Below is a small trained network, with its code and all its weights. Each question gives an input and a target symbol and asks what happens when units are switched off, that is, made to give their printed mean instead of their output.

import numpy as np


def w(rows, s, z=0):
    codes = np.array(rows[::2]) - 128.0
    scale = np.full(codes.shape[1], s)
    scale[-1] = z or s
    return codes * scale


def softmax(a):
    e = np.exp(a - a.max(-1, keepdims=True))
    return e / e.sum(-1, keepdims=True)


def log_softmax(a):
    a = a - a.max(-1, keepdims=True)
    return a - np.log(np.exp(a).sum(-1, keepdims=True))


def net(x, mask):
    ids = ['ΓΘΛΣβδζημξτ'.index(c) for c in x.split()]
    T = len(ids)
    res = E[ids] + P[:T]
    u = 0
    for l in range(2):
        r = res
        for j in range(3):
            rows = slice(3 * j, 3 * j + 3)
            q, k, v = (r @ M[l][rows].T for M in (Q, K, V))
            z = softmax(np.where(np.tri(T) > 0, q @ k.T / 3**0.5, -1e9)) @ v
            o = O[l][rows]
            res = res + np.where(mask[u + j], z, o[:, -1]) @ o[:, :-1]
        u += 3
    return log_softmax(res[-1] @ U[:, :-1].T + U[:, -1])


Q, K, V, O = {}, {}, {}, {}
E = w([
[153,123,179,157,145],'Γ',
[194,136,151,132,127],'Θ',
[185,159,173,146,162],'Λ',
[130,112,121,125,113],'Σ',
[219,107,139,140,164],'β',
[165,101,160,138,178],'δ',
[152,167,148,119,138],'ζ',
[156,182,138,144,109],'η',
[172,56,119,119,158],'μ',
[128,137,160,172,172],'ξ',
[254,84,135,108,215],'τ',
],0.016)
P = w([
[130,128,179,64,131],'0',
[104,127,79,140,157],'1',
[111,125,119,92,175],'2',
[139,129,152,117,82],'3',
[101,131,65,160,159],'4',
[120,122,176,84,179],'5',
[168,129,157,127,59],'6',
[117,129,54,166,166],'7',
[131,99,203,98,152],'8',
[195,123,162,140,38],'9',
[142,145,49,169,173],'10',
[158,80,249,107,125],'11',
[220,101,163,156,19],'12',
[100,141,71,168,153],'13',
],0.021)
Q[0] = w([
[126,103,129,179,127],'L0H0',
[151,87,162,101,79],'L0H0',
[96,168,118,134,142],'L0H0',
[143,87,138,104,140],'L0H1',
[85,208,114,164,120],'L0H1',
[60,101,163,75,143],'L0H1',
[117,90,141,36,130],'L0H2',
[145,102,186,43,157],'L0H2',
[48,165,76,254,126],'L0H2',
],0.014)
K[0] = w([
[94,144,114,81,148],'L0H0',
[148,138,73,180,107],'L0H0',
[85,114,154,112,121],'L0H0',
[195,156,140,141,148],'L0H1',
[128,142,143,66,160],'L0H1',
[126,75,210,104,71],'L0H1',
[150,69,142,76,93],'L0H2',
[197,114,148,108,75],'L0H2',
[62,187,97,72,254],'L0H2',
],0.015)
V[0] = w([
[128,146,105,169,126],'L0H0',
[210,113,178,62,31],'L0H0',
[65,15,144,160,109],'L0H0',
[119,183,76,121,152],'L0H1',
[115,97,52,86,104],'L0H1',
[93,157,171,64,188],'L0H1',
[128,105,72,79,239],'L0H2',
[118,6,116,108,74],'L0H2',
[147,139,91,122,162],'L0H2',
],0.013)
O[0] = w([
[146,170,153,178,130,98],'L0H0',
[56,108,2,119,177,156],'L0H0',
[158,172,146,100,152,1],'L0H0',
[101,85,146,174,79,164],'L0H1',
[133,182,111,156,88,64],'L0H1',
[160,57,162,58,60,157],'L0H1',
[209,150,90,70,87,51],'L0H2',
[113,253,108,121,172,70],'L0H2',
[214,137,88,157,96,126],'L0H2',
],0.0094,0.008)
Q[1] = w([
[129,158,221,29,110],'L1H0',
[70,168,141,64,183],'L1H0',
[125,94,118,105,55],'L1H0',
[190,196,194,56,170],'L1H1',
[128,130,29,179,223],'L1H1',
[112,74,104,79,126],'L1H1',
[77,158,110,124,156],'L1H2',
[147,35,178,49,222],'L1H2',
[110,85,2,80,130],'L1H2',
],0.0088)
K[1] = w([
[20,196,160,237,65],'L1H0',
[94,173,162,119,159],'L1H0',
[109,145,104,61,83],'L1H0',
[177,130,147,142,96],'L1H1',
[58,147,100,51,40],'L1H1',
[126,114,155,53,107],'L1H1',
[141,174,102,100,130],'L1H2',
[95,145,150,128,56],'L1H2',
[116,90,114,2,182],'L1H2',
],0.0095)
V[1] = w([
[53,168,75,136,104],'L1H0',
[130,128,98,68,83],'L1H0',
[244,107,131,199,81],'L1H0',
[124,168,103,76,141],'L1H1',
[199,119,127,165,102],'L1H1',
[51,148,159,90,36],'L1H1',
[168,162,123,65,2],'L1H2',
[250,62,155,163,150],'L1H2',
[134,68,20,219,66],'L1H2',
],0.013)
O[1] = w([
[201,108,155,116,208,3],'L1H0',
[101,157,186,131,139,201],'L1H0',
[28,100,158,25,122,83],'L1H0',
[146,100,147,129,162,101],'L1H1',
[196,127,132,183,128,63],'L1H1',
[8,90,132,173,188,102],'L1H1',
[2,183,227,171,25,124],'L1H2',
[62,111,13,57,94,230],'L1H2',
[146,37,44,224,25,65],'L1H2',
],0.009,0.011)
U = w([
[112,160,93,81,228,48],'Γ',
[152,109,127,134,172,136],'Θ',
[100,24,127,63,163,2],'Λ',
[121,172,184,158,153,254],'Σ',
[105,172,35,121,153,142],'β',
[68,197,119,83,156,44],'δ',
[89,74,254,139,129,222],'ζ',
[78,108,174,219,132,174],'η',
[90,231,142,123,141,230],'μ',
[47,187,156,121,90,19],'ξ',
[198,163,137,68,70,204],'τ',
],0.0071,0.0047)

Each question gives the input, a string of symbols that net reads in full, and the target symbol t.
The units are the heads (3 rows each of Q, K, V and O). Each row of codes is followed by its name. A weight is (code - 128) times the scale printed after its matrix; where a second scale follows, it is the last column's (O and U).
mask holds one flag per head, layer by layer. A switched-off head (its flag False) gives its mean, the last column of its rows in O, instead of its output. The means were averaged over made-up inputs and are rounded, as every weight is.
A unit's drop is (log p(t) with every unit on - log p(t) with that unit switched off) / (log p(t) with every unit on - log p(t) with every unit switched off).
The circuit of an input: a set's keep is (log p(t) with only the set's units on - log p(t) with every unit switched off) / (log p(t) with every unit on - log p(t) with every unit switched off). Starting from all 6 units, units are removed one at a time, each time the one whose removal leaves the highest keep (on an exact tie, the one counted first), for as long as the keep stays at least 0.8.
units of the circuit, in order: the units of the circuit, biggest drop first
most important unit: the unit with the biggest drop
heads that matter: for each layer, one digit per head in row order, 1 if its drop is at least 0.15 and else 0, layers parted by /
input τ ζ Λ ζ ζ, target ξ: most important unit	L0H2
input Λ ξ η ξ Λ δ Λ β Λ η Γ ζ, target η: units of the circuit, in order	[L0H2, L1H0]
input ζ η Γ ζ Λ ζ ζ Λ Λ Λ δ, target η: units of the circuit, in order	[L0H1, L0H0, L1H2, L1H0]
input Λ Σ τ ξ Λ, target β: units of the circuit, in order	[L0H2, L1H2]
input Γ Λ τ Λ ζ ζ ζ Λ Λ τ β, target Γ: units of the circuit, in order	[L0H1, L1H2, L0H2]
input Λ ζ η Γ η Λ Θ Λ Λ ζ, target ζ: units of the circuit, in order	[L0H2, L0H0]
input ζ Γ Λ ζ τ ζ Λ Λ, target η: units of the circuit, in order	[L0H0, L0H1, L1H2, L1H0]
input ζ Λ η Λ Σ ξ ζ ξ Λ Λ ζ, target η: units of the circuit, in order	[L0H0, L0H1, L1H2, L1H1]
input τ Λ Λ Λ ζ Λ Λ Λ Γ Λ Λ, target ξ: units of the circuit, in order	[L0H2, L0H1, L1H2, L0H0]
input τ ζ η, target τ: heads that matter	101 / 010
input τ ξ Λ Γ Λ Λ, target Γ: units of the circuit, in order	[L0H2, L1H2]
input μ τ τ, target μ: heads that matter	011 / 001
input Λ ζ τ Σ ζ β Σ Λ ξ ζ Λ ζ τ μ, target β: units of the circuit, in order	[L0H0, L0H1, L0H2, L1H0]
input μ Λ ζ μ Λ τ τ Λ ζ Λ Θ Λ, target Λ: most important unit	L0H2
input τ Λ Λ Λ τ β μ Λ Λ ζ ζ Σ μ Λ, target ξ: units of the circuit, in order	[L0H1, L1H0]
input ζ μ Λ Σ ζ Λ, target Σ: units of the circuit, in order	[L0H2, L1H2, L1H0, L0H0]
input Λ Θ ζ Λ Θ Λ τ, target τ: units of the circuit, in order	[L1H1, L0H0]
input ζ Λ ξ Σ Θ Λ ξ Γ Λ τ Γ, target η: heads that matter	110 / 111
input Λ δ τ ζ, target τ: heads that matter	000 / 010
input ζ Λ Λ, target ζ: heads that matter	111 / 001
input ξ μ Λ Σ Λ ζ η η, target δ: most important unit	L1H2
input Λ Λ δ ζ, target ζ: heads that matter	111 / 001
input τ β η ζ ζ Λ δ ξ Σ Λ τ, target ξ: heads that matter	011 / 101
input β Λ Γ Γ τ Λ ζ Λ ζ Λ Λ Γ, target Λ: heads that matter	111 / 101
input Σ Λ μ Γ ξ δ Γ Γ β, target Γ: heads that matter	011 / 001
